Below is a small trained network, with its code and all its weights. Each question gives an input and a class and asks what happens when units are switched off, that is, made to give their printed mean instead of their output.

import numpy as np


def w(rows, s, z=0):
    codes = np.array(rows[::2]) - 128.0
    scale = np.full(codes.shape[1], s)
    scale[-1] = z or s
    return codes * scale


def norm(h):
    return h / np.sqrt((h * h).mean(-1, keepdims=True) + 1e-5)


def f(y):
    return y / 2 * (1 + np.tanh(0.7978845608 * (y + 0.044715 * y**3)))


def log_softmax(a):
    a = a - a.max(-1, keepdims=True)
    return a - np.log(np.exp(a).sum(-1, keepdims=True))


def net(x, mask):
    res = np.array(x, float).reshape(1, 3) / 4 @ E
    u = 0
    for l in range(2):
        y = f(norm(res) @ A[l][:, :-1].T + A[l][:, -1])
        res = res + np.where(mask[u : u + 5], y, B[l][:, -1]) @ B[l][:, :-1]
        u += 5
    return log_softmax(norm(res)[-1] @ U[:, :-1].T + U[:, -1])


A, B = {}, {}
E = w([
[78,46,106],'x0',
[255,75,123],'x1',
[197,118,101],'x2',
],0.0098)
A[0] = w([
[136,150,171,248],'L0N1',
[187,129,138,211],'L0N2',
[152,92,63,119],'L0N3',
[237,191,187,202],'L0N4',
[127,247,113,199],'L0N5',
],0.012,0.0018)
B[0] = w([
[194,217,205,161],'L0N1',
[66,163,90,186],'L0N2',
[85,5,253,169],'L0N3',
[84,220,132,254],'L0N4',
[111,26,233,231],'L0N5',
],0.0066,0.0058)
A[1] = w([
[116,169,217,110],'L1N1',
[60,11,123,172],'L1N2',
[141,112,166,15],'L1N3',
[177,131,110,3],'L1N4',
[172,159,120,217],'L1N5',
],0.011,0.0022)
B[1] = w([
[208,101,226,210],'L1N1',
[114,75,50,253],'L1N2',
[152,91,183,125],'L1N3',
[141,149,167,118],'L1N4',
[1,168,152,146],'L1N5',
],0.0061,0.0069)
U = w([
[128,138,254,254],'0',
[159,128,242,2],'1',
[161,165,94,2],'2',
[45,112,86,254],'3',
[206,244,189,254],'4',
[147,158,168,2],'5',
[241,161,88,2],'6',
[193,75,137,254],'7',
],0.0095,0.0023)

Each question gives the input, the list of numbers given to net, and the class t.
The units are the neurons (one row each of A and B). Each row of codes is followed by its name. A weight is (code - 128) times the scale printed after its matrix; where a second scale follows, it is the last column's (A, B and U).
mask holds one flag per neuron, layer by layer. A switched-off neuron (its flag False) gives its mean, the last column of its row in B, instead of its output. The means were averaged over made-up inputs and are rounded, as every weight is.
A unit's drop is (log p(t) with every unit on - log p(t) with that unit switched off) / (log p(t) with every unit on - log p(t) with every unit switched off).
The circuit of an input: a set's keep is (log p(t) with only the set's units on - log p(t) with every unit switched off) / (log p(t) with every unit on - log p(t) with every unit switched off). Starting from all 10 units, units are removed one at a time, each time the one whose removal leaves the highest keep (on an exact tie, the one counted first), for as long as the keep stays at least 0.8.
circuit, biggest first: the units of the circuit, biggest drop first
k most important neurons: the k neurons with the biggest drops, biggest first
k most important neurons of layer l: the k neurons of layer l with the biggest drops, biggest first
drop of u: that unit's drop, to one decimal
input [0,3,-2], class 4: 2 most important neurons of layer 0	[L0N5 L0N4]
input [-3,7,-1], class 4: circuit, biggest first	[L0N5 L0N4 L1N5]
input [-1,7,-6], class 4: circuit, biggest first	[L0N5 L0N4]
input [3,0,8], class 3: 2 most important neurons of layer 1	[L1N1 L1N2]
input [0,8,-8], class 4: 3 most important neurons	[L0N5 L1N2 L0N4]
input [-3,8,0], class 4: 4 most important neurons	[L0N4 L0N5 L1N5 L0N2]
input [0,6,-3], class 4: 3 most important neurons	[L0N5 L0N4 L1N2]
input [0,2,-1], class 4: 2 most important neurons of layer 0	[L0N5 L0N4]
input [2,0,5], class 3: 3 most important neurons of layer 0	[L0N5 L0N1 L0N2]
input [-1,5,-7], class 4: drop of L0N3	0.1
